In the rows, zero is written as 128.
[142 140 122 128 126 139 118 112 129 128 125 140  90 121 141 104 140 156
 133 129 132 123 144 106 117 127 141 134 125 116 138 119 120 123 139 118
 128 139 146 135 120]
K_932
[130 130 112 146 120 141 125 129 132 135 139  88 155  93 120 133 140 160
 112 149 126 110  89 155 152 136 118 121 122 133 110 146 142 124 103 129
 120 144 128 115 142]
K_271
[144 194 162 112 138 123 158 153 153 165 126 170 121 110 120  32 140 133
 131 104  97 153  95 141 142 140 145 102  95 101  94 115 148 139 153 108
 151 136 173 123 145]
K_932
[125 111 124 129 131 115 141 118 141 133 122 120 158 128 123 135 137 150
 110 121 137 116 108 135 148 123  97 113 120 139 132 140 141 113 135 135
 130 138 114 113 122]
K_985
[126 136 106 158 124 126 145 117 116 107 136 104 141 124 132 127 119 144
 121 129 137 120 117 132 137 133 143 116 150 129 113 129 134  96 126 114
 167 153 105 121 118]
K_557
[120 126 121 125 132 132 129 119 132 156 124 105 119 107 124 153 138 140
 122 153 119 112 106 133 139 163 106 119 112 142 120 119 135 123 128 142
 121 131 109 133 131]
K_150
[122 129 149 115 136 135 148 139 120 133 119 117 144 133 113 140 130 115
 122 120 149 124 110 139 129 147 102 107 117 127 125 128 125 124 116 148
 133 133 123 138 139]
K_150
[126 135 135 139 121 128 128 127 146 135 128 117 140 138 117 145 118 126
 125 129 133 129 106 141 140 132  94 128 115 140 129 127 128 138 144 133
 128 125 132 137 132]
K_555
[146 126 163 123 124 130 124 108 120 117 117 107 128 102 136 118 140 140
 122 141 142 124 117 129 132 140 128 123 110 110 137 134 127 134 117 126
 103 140 122 116 109]
K_150
[134 150 128 128 119 112 137 140 113 125 121 102 143 117 129 109 117 113
 132 146 136 117 111 115 163 123 121 130 139  93 129 134 132 136 122 122
 124 105 116 131 106]
K_557
[156 179  38 146 108 114 120 141 165 162 158 142 108 101 119 120 163 145
 104 143  72 133 120 192 139 172 126 128 145 134  92  93 104 130 128  81
 144 125  92  84 157]
K_271
[142 153 105 119 129 116  89 118 136 131 137 138 129 117 143  94 145 135
 128 137 120 137 136 116 143 136 136 147 118 124 152 121 154 117 155 116
 168 133 132 124 121]
K_932
[133  99 147 146 106 137 117 125 123 121 130 123 127 111 130 152 144 145
 123 142 148 118  99 147 121 118 135 123 139 133 134 126 115 105 123 123
 120 144 127 112 135]
K_271
[141 137 103 143 124 134 142 112 103 134 129 125 129 105 129 144 132 124
 142 112 102 139 119 104 104 139 121 114 143 126 139 114 128 117 141 132
 121 126 136 112 110]
K_511
[126 121 148 120 156 114 129 135 141 131 108 131 121 110 147 135 150 134
 139 129 138 139 116 139 131 123 122 114 136 131 145 110 130 130 154 148
 133 130 126 128 136]
K_150
[130 141 130 138 120  95 113 134 108 107 138 111 148 157 142 139 136 104
 127 142 114 125 116 121 176 115 108 114 139 123 148 129 134 115 119  95
 149 110 124 121 130]
K_557
[136 106 117 117 117 136 121 128 123 124 129 136 106 116 133 123 116 135
 137 129 119 131 130 111 114 116 138 121 135 122 146 123 113 115 134 151
 115 109 147 121 116]
K_258
[139 123 154 107 126 145 134 136 113 125 105 158 138 107 105  94 141 117
 162 105 125 141 137 109 105 119 133 138 129 112 144 128 118 145 152 140
 119 102 145 140 108]
K_932
[126 135 121 127 124 115 139 135 135 119 123 134 119 141 143 100 121 124
 128 107 140 141 126 130 125 124 128 119 144 124 136 118 125  99 152 120
 160 137 120 118 120]
K_511
[120 111 143 153 136 133 141 155 148 158  89  94 158 135 128 111 139  94
  94 128 132 112 122 166 183  58  80  76 139 158 125 118 155 150 126 131
 167  84 168 116 144]
K_555
[141 125 107 125 128 128 130 125 120 115 128 160 135 117 134 110 141 156
 131 132 100 139 124 104 107 127 132 132 142 130 159 119 110 118 132 114
 152 134 125 122 132]
K_511
[135 131 146 116 138 112 108 143 171 147 115 126 187 141 107 147 117 155
 127 107 175 129 109 140 184 138  87 131 130 143 124 123 148 116 155 172
 120 114 122 133 156]
K_555
[122 116 116 157 121 114 130 136 122 107 131 107 128 108 106 104 140 120
 127 140 129 125 125 133 149 113 140 131 144 115 167 142 108 113 126 117
 137 110 115 133 130]
K_557
[135 141 120 141 143 122 144 121 144 117 105 147 151 135 121 119 118 155
 128 101 111 136 116 129 118 111 120 113 131 128 131  93 118 138 143 130
  95 108 143 151 138]
K_555
[147 118 127 123 110 124 127 116 142 143  97 116 135  92 126 146 133 143
 154 151 114 123 140  74 136 137 112 129 118 143 123 127 134  88 132 134
 125 162 156 126 109]
K_258
[ 95 139 155 147 157 166 115 129 122  90 124 123 141 103 117 112 107  99
 165 128  95 138 120 177 147 142 122 122 123 143 106 153 155 152 141 141
 207  72 114 146  79]
K_557
[140 126 150 102 133  79 128 148 177 171 149 121 155 173 139 131 130 111
  85 101 209 134 123  87 189  99  90 115 125 126 123 129 168  92 161 148
 202 163 124  77 106]
K_985
[134 149 158 144 108 121 134 143 124 113 118 133 183 107 107 106 131  61
 158  67 111 161 101  88 133 135 133 145 146 127 124  96 136 105 125 121
 116 103 121 108 119]
K_511
[126 136 117 141 136 123 138 125 111 108 114 120 139 124 128 122 117 138
 123 138 126 125 131 164 141 130 144 116 147 111 129 139 131 135 126 134
 141 110 110 135 110]
K_557
[144 123 132 140 124 145 115 108 106 123 120 121 129 123 139 153 152 163
 134 144 109 124 131 162 138 149 142 116 141 136 112 142 135 147 106 125
 112 143 147 115 129]
K_271
[120 129  97 148 133  99 113 145 125 114 114 130 142 155 113 110 136  81
 131 119 159 152 142 143 133 133 137 122 157  93 137 121 125 140 107 131
 115  84 141 126 117]
K_271
[132 142 123 128 117 136 126 140 135 129 122 136 114 144 123 104 117  97
 141 121 144 139 132 111 113 150 137 129 130 110 132 117 118 125 141 116
 173 121 134 131 112]
K_511
[125 119 109 138 138 125 106 122 108 137 130 120 113 131 134 163 145 142
 146 163 120 124 129 135 147 147 132 132 146 141 124 141 147 140 144 129
 149 108 131 119 123]
K_557
[164 224 153 142 152 126 168 171 148 168 165 142  86  46 190 101  94  49
 152 108 186 103 166 252 147 112 106 141 190 234 151 113 173  71 141 161
 195 195 117 168 153]
K_985
[122 122 109 128  94 104 166 165 127 154 110 104 151 146 118 111 119  47
  98 146 158 114 126 165 161 112 113  98 135 116 137 133 135 142 103 130
 152 107 121 119 137]
K_985
[148 119 125 139 114 133 117 121 128 123 124 116 122 122 136 124 144 150
 132 145 136 122 124 118 134 127 130 120 137 116 135 129 111 120 122 118
 122 127 136 119 108]
K_271
[132 130 144 130 137 104 143 110 128 122 126 100 131 142 155 135 121 147
 125 124 145 129 113 137 146 151 121  99 121 127 129 123 135 105 139 128
 113 161 111 125 121]
K_150
[132 113 145 123 137 128 143 122 107 125 107 115 133 123 118 106 142 125
 141 110 131 122 131 120 126 139 135 111 139 122 140 111 120 132 133 122
 118 143 132 139 134]
K_150
[124 120 100 141 123 117 123 126 122 121 106 112 116 138 142 107 119 100
 103 141 170 123 147 145 136 136 125 121 136 107 126 133 135 131  99 128
 142 115 129 110 122]
K_985
[138 121 110 118 128 116 132 114 141 125 116 122 100  90 137  83 138 142
 133 143 124 135 130 111 122 146 126 115 117 128 123 127 117 119 123 112
  99 144 132 106 120]
K_150
[150 140 122 111 137 148 125 150 119 155 148 145 130 122 125 184 123 142
 134 134 125 137 135 139 116 147 133 137 134 134 149 116 126 138 159 177
 182 112 107 136 144]
K_511
[132 114 129 127 141 138 105 143 126 137 121 126 132 116 133 152 137 145
 147 161 142 113 118 163 124 139 127 123 132 150 118 131 142 141 133 120
 151 150 151 137 158]
K_271
[130 118 112 125 124 110 128 115 143 133 117 142 114 118 133 133 130 137
 134 134 149 130 138 114 135 141 120 135 137 125 133 129 124 122 134 146
 114 126 117 117 110]
K_985
[138 127 135 131 129 127 138 135 122 113 132 130 150 128 131 114 125 140
 137 106 134 132 115 125 127 119 135 119 144 121 155 122 121 119 141 125
 139 133 123 128 135]
K_511
[132 131 114 130 120 112 112 126 141 140 127 127 125 144 130 153 126 133
 118 135 147 139 133 133 153 132 105 137 137 138 134 125 132 129 137 152
 122 121 134 119 145]
K_555
[128 147 115 144 134 117 136 155 133 159 151  99 148 136 125 150 119  88
 109 121 130 132 105 120 145 141  81 130 125 136 135 134 135 125 123 123
 164 128 118 112 128]
K_511
[128 133 119 137 116 116 121 129 143 132 115 116 145 141 123 146  99  95
 117 122 137 137 129 111 141 122 112 125 121 137 119 105 140 132 121 140
 117 113 142 129 133]
K_555
[129 132  90 138 126 108 138 138 147 147 121 141 134 155 122  99 127  99
  91 136 129 132 142 146 143 152 149 126 134 111 128 124 124 168 105 115
 163 127 118 118 128]
K_985
[123 128 150 140 133 121 134 110 116 136 136 137 115 129 148 102 129 153
 111 129 135 128 118 112 139 132 113 132 127 124 132 147 131 113 123 114
 133 163 133 119 104]
K_932
[119  93 129 112 144  91 139 129 116 120 102 160 156 123 130  90 124 150
 114 110 125 142 138 127 145 134 131 139 152 129 135 128 125 115 125 141
 126 145 105 110 145]
K_985
[117 138  98 137 120 111 111 130 156 105  88 154 121 148 100 139 142 127
 158 109 121 148 126  96 114 144 134 152 143  98 123  84  88 165 129 119
  64 103 153 148 170]
K_555
[146 144 152 115 126 122 122 129 111 113  89 118 134 114 127 160 128 117
 158 117 127 136 125 140 112 138  96 124 123  94 152 130 112 119 152 144
 106 131 153 142 113]
K_258
[123 117 127 110 134 126 142 127 152 150  93 137 115 141 114 111 143 151
 117 120 139 114 122 144 141 130 117 111 113 122 127 135 130 138 146 153
 104  98 138 136 118]
K_985
[134 129  83 151 150 108 129 127 146 124 127 133 140 170 142 149 132 173
 126 170 159 125 150 130 119 120 128 117 129 129 132 118 145 106 135 123
 187 128 129 145 109]
K_258
[111 123  56 147 155 102 133 129 143 137 129  51  81  95 158 151  86 116
 115 139 158 152 151 150 133 123  91 135 141 111 139 154 126 160 165 175
 131 163 131 111 121]
K_555
[130 124 115 142 130 121 117 135 114 133 119 128 134 121 133 161 148 145
 124 163 115 132 122 149 135 138 122 125 138 121 131 121 124 126 117 138
 136 114 122 128 139]
K_271
[162 129 145 115 161  97 126 124  40 117 143 113 138 133 182 145 116 138
 156 122 166 143 139 139 132 119  60 119 176 101 162 155 138 111 146 155
 109 125 144 100  95]
K_258
[113 129 149 142 139 127 106 119 141 143 128 136 102 145 121 132 140 151
 115 119 126 126 127 147 147 159 111 136 110 134 127 133 126 115 141 120
 139 133 127 134 134]
K_932
[140  83  81 114 129 135 115 129 127 123 126 110 151 106 133 149 124 173
 130 136 107 131  96 123  97 129 155 119 127 126 124 125 118 147 152 136
 111 138 126 106 140]
K_271
[139 107 113 107 119 126 127 120 128 126 114 151 116 126 110 135 133 166
 110 139 125 126 148 143 116 140 137 135 112 112 135 119 107 128 142 144
 130 108  94 123 130]
K_985
[148 119 146 114  93 133 139 125 145 138 109 100 174 111 116 115 159 130
  97 134 138 100  98 158 166 118 114 127 109 139 134 171 143 152 107 123
 103 149 130 100 130]
K_985
[133 130  94 156 141 109 133 142 127 138 118 132 190 132 115 169 124  74
 136 120 130 165 140 129 132 132 111 136 162 155 144 121 146 154 124 168
 142 109 137 126 135]
K_555
[129 137 126 137 134 138 118 120 122 124 116 126 120 120 134 161 135 146
 128 134 102 119 130 162 122 127 132 122 128 131 138 115 136 120 138 138
 153 139 142 143 135]
K_258
[126 119 105 135 121 122 115 121  88 128 117 103 113 136 120 138 138 117
 125 121 130 119 142 148 121 138 101 138 147 120 128 123 130 105 132 120
 120 116 132 115 122]
K_258
[143 153 152 123 130 116 155 109  89 112 116 122 153 109 123 105 164 136
 140 105 111 143 100 136 129 158 122 126 140  95 144 135 119 143 120 129
  71 149 125 122 124]
K_150
[147 118 134 117 130 141 143 123  84 124 125  99 129 101 150  99 129 129
 149 132 144 116 113 104 117 133 132 117 152 109 144 114 119 139 133 127
 128 146 127 126 126]
K_150
[106 120 143 123 161 114 128 150 125 142  82 155 127 142 141 130 146 135
 124 138 129 138 142 126 141 113 121 128 138 118 147 119 134 136 141 148
 175 128 147 155 148]
K_932
[121 128 123 145 132 130 126 121 152 133 123 128 129 125 109  91 117 149
 110 123  99 129 136 159 163 138 115 131 124 144 139 129 116 142 131 133
 128 115 122 145 137]
K_555
[133 139 112 137 131 124 117 136 142 140 121 110 116 130 142 115 124 117
 127 129 126 124 128 127 138 137 126 136 134 122 146 116 128 134 149 115
 155 120 121 132 116]
K_511
[124 137 128 107 131 123 148 132 118 116 148 133 140 103 145 163 123 134
 168 144 138 139  95 130 115 165 108 133 136 143 138 135 119 120 138 155
 133 173  99 138 144]
K_150
[152 120 144 119 125 140 142 108 114 120 128 104 128  88 146 118 122 138
 138 130 125 127 122  89 123 129 136 112 124 121 139 121 121 129 122 140
 105 144 126 119 103]
K_150
[ 95 113 113 143 126 137 128 159 153 123 133 122 153 125 112 136 140 114
 112 123 101 132  83 179 146 138 117 128 137 151 106 148 114 154  98 125
 139 128 118 112 156]
K_271
[172  97 120 112 142 151  94 122  93  99 128 107 228  85 130 151 142 134
 137  86 155 140 124  85 116  93 126 124 168 135 109 134 168 142 114 148
 132 146 155  58 114]
K_271
